[ -30  -12   67   -7   69  -25   16  103   65   -5   44  -20   19   41
  -10   46  -17  -32  -24   -4   -3    3  -63   53    8   31  -18   38
  -43  -21  -17   15 -106   16   69  -19] : V
[-15 -21 -65  12  53 -20  19 -26  61 -28 -37  18  16  47 -42  63   6  29
 -11   6   6  12   2  70  48  21  23  11  39 -29 -75 -50 -34  -2  -1  59] : Y
[  -3  -49 -104   40   82   -8   55  -24   65  -61  -30   -3  -32   27
  -45   25  -48   63   15   12  -39  -10  -15   81   49   13   39    7
   46  -47  -69   -7  -20  -13   28   41] : K
[ 35   3 -42  60  37  30 -15  -9 -13   0  -7  35 -27 -16  41 -72 -28   0
  32 -48  46 -23  12  -2 -51 -58  37 -23 -24  16 -49  -3  28  -6   8  -3] : B
[-16 -27 -67  28  57   5  28 -16  32 -28 -14   5 -23  36 -11  12 -48  16
   7 -10   1  16 -11  82  71   0  61  20  44 -26 -95 -16 -66  -3  10  63] : D
[-47 -22  60   9  15   2  17  54  57 -19  16  17  17  14  17   6 -22 -19
   9  -4 -27  -7 -69  49  63  36 -20  54  -8 -21 -17 -25 -94  -1  28  21] : B
[ 16   1 -54  53  22  40 -44   4  10   7  -4  20 -42 -12  23 -53 -13   6
  12  -8  29 -27  14  32 -39 -63   0   0 -24  31 -52 -45  15 -19  29  -1] : B
[ 20 -17  27 -15  77  -2   7  15 -73 -60 -24 -29 -55  64  38 -28 -28  -2
  77 -69 -58 -27   4  14  51  -1  -4  57  -9   0  28  31 -51  12  20  20] : A
[ 43  -4   0  39  -6  56 -39  34  -8  15   6   1 -16 -18  -5 -66 -39 -15
 -11 -21  38 -17   5  14 -57 -59   4 -41 -86  32 -46 -40  33   2   9 -20] : C
[-10 -31 -53 -15  49  -9   6  -4  48 -29 -14  10  -9  11 -44  39  -4  59
  -6   4 -13   3   6  99  67  15  44  12  49 -38 -69 -46 -58 -13  16  17] : X
[-20  26  65   2  38 -58 -14  23   3 -26  38  23  19  19 -45  20  -4  42
 -15   3  -6 -34 -16 -28 -12 -10  20 -43  56  30  24  47  10 -13  -1   5] : D
[-10 -26 -61  -5  60   5   2  -1  34 -27   8  -2  -7  35 -56  40 -23  57
 -12  16 -10  -6  -4  91  47   9  27  -4  42 -33 -78 -48 -41 -22  43  47] : V
[-16  17  27 -14  44 -48   0  25  17 -42   0  36  -5  25 -62  35  -5  50
  -5 -24 -13 -25 -11   8 -10  -9 -14  -9  51   7  27  21  31 -16 -24   6] : K
[ 23 -20  -1  49   4  36 -27  24  32  27 -11  17  -2 -21  37 -69 -16 -12
 -13 -10  56  -3   8  42 -47 -39  23 -20 -35  43 -38 -29  29 -12 -27  13] : B
[-15  13  46   3  16 -30  -7 -10 -14 -21  40  35   8  33 -37  39 -12  -2
 -23  12   8 -36 -10 -11  -3 -18 -34  -3  -3  39   7  33  13  -8  -3   6] : D
[-28 -14  57   1  59 -26  -2  50  59   5  -2  -4  31  27 -12  18 -28  26
 -40 -19 -21  -5 -76   5  46  44   4  15 -37  -4 -14  20 -95   7  71   8] : V
[-13   7  50   4  30 -47  -3  -2   2 -35  17  31  15  28 -53  52 -12  23
 -23 -15  -1 -41  -3  -1 -18 -22 -49  -1   3  20  33  40  50 -12  -9 -15] : K
[-19 -23 -68 -12  50  -1  25 -11  23 -22  -9  -1 -13  17 -57  45 -24  65
  -3  11  -6 -11   2 101  64  10  39 -12  52 -35 -78 -64 -21 -11  26  28] : C
[-42  -3  42   8   0  -5  18  55  46 -11  -3  11  10  25   6  27 -41 -13
   2   0  -9 -16 -71  41  64  39 -38  39 -19 -12 -30 -28 -54   0  15 -28] : C
[ 19  23 -77  69  34  36 -19 -17 -38  11  12  23 -30 -14  34 -76 -40 -15
  22 -22  59 -17  17 -23 -62 -58  39 -13 -36  29 -62  12  23   1  14 -41] : D
[-16  33  63 -25  38 -70 -24  43   9 -21  52  37  35  31 -53  33  -9  43
 -17  -6   2 -32 -16 -16 -22  -2   7 -55  53  19  27  40  19 -19 -14   8] : V
[  1 -16  19  -5  77   1 -11  34 -42 -89   8 -78 -39  77   5 -30 -23 -15
  66 -18 -81 -18 -10 -24  25 -28  -4  56  18  29  17  40 -61   7  33  79] : Y
[ 22 -16 -11  54   7  30 -34  25  19  23  -1  15  -3 -22  36 -78 -25 -14
  -8 -17  58  -7  10  41 -42 -44  18 -24 -42  56 -40 -35  25 -12 -28  11] : B
[ 24  -4 -35  46 -24  28 -41  12  24  25  -3  32   8 -22  27 -66 -26 -13
 -27   8  57 -14  11  45 -55 -42   0 -16 -35  52 -44 -28  21 -16 -30 -32] : A
[ -23  -29   77   25   22   -4   14   71   93   -1   10    5   16   12
   11    5  -27  -24  -24   10  -19    1  -89   42   41   56   -4   29
  -22  -13  -15    7 -105   10   34  -40] : X
[-30  33  61   2  33 -72 -16  31  -1 -21  64  21  26   7 -41  20  -5  33
 -17   9  -3 -28 -21 -17 -10 -10  22 -52  64  29  25  55   6 -12  -8   0] : D
[ 34   3  -8  78   1  67 -54  35  -7   9  35   1 -31  -9  13 -90 -45 -53
  -3   4  38  -8   5  10 -54 -67  18 -23 -86  46 -49 -19  -1   0  19  -4] : D
[ 24 -35  32 -13  91 -12  19   5 -57 -72 -31 -26 -62  67  31 -21 -36   3
  72 -61 -75 -26  17   0  54  -4   6  84 -24   4  34  34 -54   9  32  -4] : X
[ 10 -26  23  16 103  -8  27   7 -70 -85 -21 -44 -64  74  19 -26 -43  15
  69 -60 -79 -20   9   6  44 -10 -11  74 -11   1  42  40 -26   9  39  19] : K
[ -4  16  59 -13  24 -48 -15  20  13 -16  38  44  23  42 -54  59 -16  10
 -24   9  19 -48  -6 -12 -27  -8 -36 -31  -6  28  23  24  44 -20  -9 -10] : V
[-31  32  52   7  37 -55 -12  26   7 -18  51  16  31  20 -43  24  -9  29
 -16  17  -6 -34 -23 -21 -10  -2  15 -45  58  32  18  49  12 -13   1   3] : D
[  10  -44 -103    2   82  -11   37  -14   61  -44  -22   -6  -21   35
  -46   30  -47   55   15    4  -32  -15  -14   67   44   15   48    0
   29  -40  -80   -2  -38  -15   34   56] : V
[ 21  18 -75  36   2  40 -54   7  27   7 -13  26 -39  -9  25 -49 -18   2
   0  -1  39 -28  18  28 -44 -64  -6  29 -38  33 -55 -29  19 -22   8 -56] : X
[ 23 -21 -13  58  12  32 -30  19  17  19   0  11   1 -19  42 -75 -24  -4
  -9 -12  55 -14   4  32 -44 -45   9 -25 -43  57 -38 -34  35 -17 -28  10] : B
[  5 -31  27  21  86   2   6  38 -37 -93   7 -99 -63  85  11 -32 -52  -9
  61 -30 -74 -22 -13 -19  18 -37 -11  53  22  20  23  57 -40   7  36  56] : K
[ 19  30 -90  31  24  46 -65  20   7  12  18  21 -20  13   1 -44 -20   1
  -8  -1  41 -21  14  30 -53 -63 -18   3 -55  39 -55 -52  25 -22  25 -17] : V
[-18 -21 -49  12  55 -16  25 -16  48 -26 -34  10  -1  53 -45  68 -11  19
  -4 -10   4  12  10  74  41  14  24  16  41 -37 -80 -51 -35  -2   8  55] : Y
[-19  14  85  -2  43 -79  -1  23   9 -27  28  37  23  12 -33  34   4  50
   3 -22  -6 -39 -19 -22  -5  -1  15 -56  79  20  34  35  17 -15  -8  19] : B
[ 20  34 -78  39  -9  46 -62  16  14   7   6  29 -21  -3  21 -48  -6 -12
   3   0  38 -26   9  32 -50 -65 -19   5 -38  24 -56 -44   7 -16  16 -30] : A
[-18   6  70 -13  42 -63   1  12 -10 -15  18  36  13   8 -35  56  11  53
 -13 -19  15 -36  14  18  -6 -20  -7 -26  46  30  19   1  32 -27   6   7] : B
[  9  18 -97  64  29  40 -43   7  20 -11  -6   0 -35  -1  -2 -51 -26  19
  -3  -3  28 -25   9  27 -56 -67 -15  10 -29  30 -49 -25  42 -19  25 -30] : K
[ 15  -8  19   7  93 -13   7   4 -65 -77 -33 -39 -56  76  18 -16 -21   5
  76 -53 -69 -26   7   1  46  -1  -7  60 -10  16  23  35 -25   5  35  38] : Y
[ -7  14  68 -31  53 -48  -3  37  22 -38   7  47   1  22 -44  31  19  43
  19 -37 -14 -36 -19  16  12   3  10 -24  55   5  29   7   1 -12 -15  37] : B
[-17 -16 -64  14  49 -34  26 -31  58 -25 -40  23  14  45 -44  71   5  26
  -4   3  16   8  12  69  39  24  27   9  51 -30 -70 -41 -20  -3  -7  41] : Y
[-11  16  50 -25  34 -61  -3  22   5 -26  15  40   7   1 -40  48  -4  46
 -13   2   8 -42  19  15 -11 -18   4   2  29  26  20  26  22 -29   5 -56] : X
[ 14  -1 -32  60   2  46 -37  28  18  29  14  14   1 -17  26 -81 -30 -31
 -24  23  62   3  11  28 -51 -42  24  -9 -59  61 -44 -21  20  -7 -25 -12] : D
[ -9   8  61 -20   9 -38  -4  -5  -9 -14   6  37  11  25 -48  61 -13  30
 -21   0  13 -56 -10 -16  -3 -12 -45 -27  -3  25  11   8  53 -10 -10 -19] : C
[-21 -17  72  37  19   3   8  73  85   5  15  -9  17  25  14   5 -24 -27
 -22   6 -10 -10 -97  48  35  53 -10  -1 -18 -17 -21   0 -96  15  43 -15] : A
[-16  28  35 -24  42 -29 -11  46  18 -32  20  40   6  18 -54  20   7  22
   7   4  -6 -23 -16  18   6   6  14  -7  36  20  12  20  -4 -12 -19  13] : D
[-20 -36 -56  30  55  13  24 -19  39 -31   3   5 -11  29 -42  31 -32  32
  -4  34   1  -7  -6  73  51   8  43   4  39 -28 -88 -39 -50 -10  29  41] : D
[  7 -16  -7 -23 108  -5   0  22 -65 -56  21 -43 -34  69   6 -31 -48  -5
  62 -32 -54 -19  17   2  30 -19  36  43   4  17  26  47 -44   9  36  48] : V
[-39   8  45  13   0   2   7  59  66 -15  -1  27  24  25  17  14 -32 -21
   1  -7  -6 -18 -71  49  52  36 -25  52 -18 -23 -32 -14 -90  -3  33 -24] : A
[-10  24  56 -19  17 -56  -9  18   1  -8  12  44  24   9 -42  51   1  34
 -24 -13  26 -40  15  40 -19 -13  -2 -25  43  22  12  17  24 -23   0 -36] : A
[ 42 -28  23  65  23  51 -44  40  16   6  13   7 -22  -9  19 -74 -33 -37
   3 -15  41 -18   9   9 -66 -69  16 -36 -72  38 -42 -26   2   1  11  27] : B
[ 47 -19  13  49   5  58 -45  32  11  -1   8  24 -25 -10  21 -74 -43 -44
  -5 -12  31 -15  14   6 -62 -70   7   8 -85  34 -41 -11 -12  -3  15 -39] : X
[-12 -46 -89  33  75   3  45 -21  54 -45 -16  12 -25  23 -25  20 -46  39
  20  29 -22 -12 -14  60  51   9  51  21  37 -42 -87 -15 -53 -10  24  43] : D
[-13  13  28  -8  50 -49   3  34  20 -50  10  31   1  30 -67  35  -6  47
  -4 -19 -13 -28 -10   6 -16  -8 -20 -11  42  14  28  10  28 -15 -21   1] : K
[ 47  -8  -4  57  18  57 -61  36  -4  11  23  -3 -19  15   6 -72 -44 -32
 -12 -19  38  -7   1   7 -60 -61  -2 -28 -79  44 -47 -29   1  -6  28   1] : V
[ 28  17 -59  46  37  29 -27   2 -20  19  11  30 -16  -5  28 -62 -50  -6
   9 -29  65 -21  16 -12 -77 -54  33 -23 -43  16 -54  17  36  -9  13 -41] : V
[ -9 -38 -29  20  49 -11  27   0  48 -35 -33   7 -25  38   5  26 -39  22
  25 -31   0   6  -9  85  77   1  42  10  48 -36 -87 -25 -54 -10  -2  88] : B
[ -54  -24   71   16   46  -17   25   78   54    2   55  -32   15   14
    8   31  -21  -44  -25   19   -6    9  -74   28   33   25    1   41
  -28  -15  -10   27 -114   21   46   -8] : D
[-14 -19  71  32  46  -1  -4  78  83  12  13 -11  12  34  -1  11 -19  -4
 -34   8  -9   2 -95  36  34  59  -8  -7 -30 -14 -16  -3 -85   8  60  -7] : V
[ -8  31  67 -21  39 -72 -22  40  14 -25  40  32  28  27 -50  31 -13  50
 -15  -9  -3 -40 -21 -24 -25  -3   9 -56  54  20  26  59  22 -22  -3   0] : V
[-15 -29 -59   0  48   7  12 -10  41 -31  -7  13  -3  29 -51  43 -16  43
  -3  12 -10 -14  -1 112  57   7  34   4  65 -35 -75 -60 -64 -13  36  36] : A
[ -1 -55 -86   6  51 -14  41 -27  73 -50 -40   8 -28  19 -24  27 -40  46
  22   8 -30 -12  -3  72  61  14  52  35  55 -46 -76 -15 -58 -15   9  11] : X
[-25 -22  72  22  26  -8   8  72  87  -3  -1  -2   2  21  19  12 -23 -18
 -14  -3 -15  -3 -85  39  51  55 -11  35 -23 -17 -16   1 -97   9  29 -41] : X
[ 21 -29  56   3  98 -12  19  12 -73 -70 -17 -30 -58  68  49 -33 -18   6
  87 -74 -62 -24   7   0  55  -4   5  50  -9   2  37  24 -40  12  24  52] : B
